Below are the code and all the weights of a small trained network. Each question names an input and a target symbol and asks about switching units off, where a switched-off unit gives its printed mean instead of its output.

import numpy as np


def w(rows, s, z=0):
    codes = np.array(rows[::2]) - 128.0
    scale = np.full(codes.shape[1], s)
    scale[-1] = z or s
    return codes * scale


def norm(h):
    return h / np.sqrt((h * h).mean(-1, keepdims=True) + 1e-5)


def f(y):
    return y / 2 * (1 + np.tanh(0.7978845608 * (y + 0.044715 * y**3)))


def softmax(a):
    e = np.exp(a - a.max(-1, keepdims=True))
    return e / e.sum(-1, keepdims=True)


def log_softmax(a):
    a = a - a.max(-1, keepdims=True)
    return a - np.log(np.exp(a).sum(-1, keepdims=True))


def net(x, mask):
    ids = ['γεζθλμπτφω'.index(c) for c in x.split()]
    T = len(ids)
    res = E[ids] + P[:T]
    u = 0
    for l in range(2):
        q, k, v = (norm(res) @ M[l].T for M in (Q, K, V))
        z = softmax(np.where(np.tri(T) > 0, q @ k.T / 2**0.5, -1e9)) @ v
        res = res + np.where(mask[u], z, O[l][:, -1]) @ O[l][:, :-1]
        u += 1
        y = f(norm(res) @ A[l][:, :-1].T + A[l][:, -1])
        res = res + np.where(mask[u : u + 4], y, B[l][:, -1]) @ B[l][:, :-1]
        u += 4
    return log_softmax(norm(res)[-1] @ U[:, :-1].T + U[:, -1])


Q, K, V, O, A, B = {}, {}, {}, {}, {}, {}
E = w([
[108,120,157,3],'γ',
[149,116,91,162],'ε',
[127,128,99,183],'ζ',
[72,101,97,216],'θ',
[108,61,162,98],'λ',
[86,94,158,65],'μ',
[194,160,242,132],'π',
[131,111,129,53],'τ',
[89,176,63,238],'φ',
[185,19,151,187],'ω',
],0.0062)
P = w([
[90,200,77,125],'0',
[78,104,107,116],'1',
[54,134,161,119],'2',
[88,147,143,88],'3',
[59,146,122,101],'4',
[45,145,117,105],'5',
[48,142,116,99],'6',
[35,161,123,113],'7',
[23,147,117,121],'8',
[22,128,117,124],'9',
[42,141,124,106],'10',
[64,147,132,119],'11',
[46,125,115,85],'12',
[4,161,100,130],'13',
],0.0023)
Q[0] = w([
[255,197,95,139],'0.h1',
[57,159,83,140],'0.h1',
],0.0036)
K[0] = w([
[2,61,77,148],'0.h1',
[103,153,146,64],'0.h1',
],0.0067)
V[0] = w([
[212,253,177,131],'0.h1',
[35,213,42,115],'0.h1',
],0.0039)
O[0] = w([
[234,198,254,113,2],'0.h1',
[167,59,150,140,119],'0.h1',
],0.0063,0.0013)
A[0] = w([
[124,104,52,166,187],'0.n1',
[20,51,109,130,159],'0.n2',
[127,253,199,135,254],'0.n3',
[104,38,55,194,201],'0.n4',
],0.0036,0.0024)
B[0] = w([
[148,178,242,138,190],'0.n1',
[146,193,104,70,244],'0.n2',
[104,134,142,3,176],'0.n3',
[67,172,173,51,252],'0.n4',
],0.0052,0.0033)
Q[1] = w([
[3,230,128,5],'1.h1',
[220,111,37,197],'1.h1',
],0.0048)
K[1] = w([
[131,53,177,178],'1.h1',
[180,254,158,32],'1.h1',
],0.0068)
V[1] = w([
[106,254,54,126],'1.h1',
[129,107,31,25],'1.h1',
],0.0051)
O[1] = w([
[255,175,28,66,4],'1.h1',
[91,173,134,49,75],'1.h1',
],0.0081,0.00024)
A[1] = w([
[161,207,121,57,57],'1.n1',
[65,199,48,235,231],'1.n2',
[138,187,14,87,200],'1.n3',
[65,3,152,10,253],'1.n4',
],0.0039,0.00074)
B[1] = w([
[207,77,153,132,166],'1.n1',
[230,61,170,2,185],'1.n2',
[172,27,150,208,187],'1.n3',
[94,206,113,186,254],'1.n4',
],0.0047,0.0029)
U = w([
[168,182,221,100,158],'γ',
[126,113,138,148,5],'ε',
[145,121,121,180,63],'ζ',
[92,172,108,148,138],'θ',
[141,175,95,105,73],'λ',
[118,137,97,116,66],'μ',
[134,82,165,188,123],'π',
[88,112,136,171,106],'τ',
[134,2,94,107,191],'φ',
[194,138,91,107,244],'ω',
],0.0091,0.0029)

Each question gives the input, a string of symbols that net reads in full, and the target symbol t.
The units are the heads (2 rows each of Q, K, V and O) and the neurons (one row each of A and B). Each row of codes is followed by its name. A weight is (code - 128) times the scale printed after its matrix; where a second scale follows, it is the last column's (O, A, B and U).
mask holds one flag per unit, layer by layer, with each layer's heads first. A switched-off unit (its flag False) gives its mean, the last column of its rows in O or B, instead of its output. The means were averaged over made-up inputs and are rounded, as every weight is.
A unit's drop is (log p(t) with every unit on - log p(t) with that unit switched off) / (log p(t) with every unit on - log p(t) with every unit switched off).
The circuit of an input: a set's keep is (log p(t) with only the set's units on - log p(t) with every unit switched off) / (log p(t) with every unit on - log p(t) with every unit switched off). Starting from all 10 units, units are removed one at a time, each time the one whose removal leaves the highest keep (on an exact tie, the one counted first), for as long as the keep stays at least 0.8.
units of the circuit, in order: the units of the circuit, biggest drop first
unit that matters most: the unit with the biggest drop
k most important neurons: the k neurons with the biggest drops, biggest first
k most important neurons of layer l: the k neurons of layer l with the biggest drops, biggest first
drop when u is switched off: that unit's drop, to one decimal
input ω τ ζ, target ω: units of the circuit, in order	[0.h1 1.h1 1.n3]
input θ θ μ θ π θ γ φ ε, target ω: unit that matters most	0.n3
input θ ε θ, target φ: units of the circuit, in order	[1.n2 0.h1]
input ε ζ θ θ τ μ μ θ ζ θ γ ε θ ζ, target φ: units of the circuit, in order	[0.h1 1.n2]
input θ γ μ ζ π θ ζ, target γ: 2 most important neurons	[0.n4 0.n1]
input ω π θ ε θ ε θ γ ζ λ θ φ λ, target ω: units of the circuit, in order	[0.h1 1.h1 0.n2]
input γ ε π θ, target γ: 2 most important neurons of layer 0	[0.n4 0.n2]
input ω θ φ γ π θ, target ω: units of the circuit, in order	[0.h1 1.h1 1.n3]
input θ π π θ, target γ: 2 most important neurons of layer 0	[0.n3 0.n2]
input θ τ γ π π ε, target γ: 3 most important neurons of layer 0	[0.n4 0.n1 0.n3]
input ω φ φ φ θ π, target ω: units of the circuit, in order	[0.h1 1.h1 0.n4]
input ζ ε θ τ θ θ θ θ, target φ: 2 most important neurons	[1.n2 0.n3]
input θ θ ε ζ, target φ: 3 most important neurons of layer 1	[1.n3 1.n4 1.n1]
input ω ε θ θ γ π θ θ θ τ, target ω: most important neuron	[0.n3]
input π θ θ ε μ θ φ, target ω: drop when 1.n3 is switched off	-0.1
input γ π π γ θ ε γ π ε, target γ: drop when 0.n2 is switched off	0.2
input ω ε μ π θ λ, target ω: drop when 1.h1 is switched off	1.1
input π γ γ θ μ π ζ, target γ: drop when 0.h1 is switched off	0.3
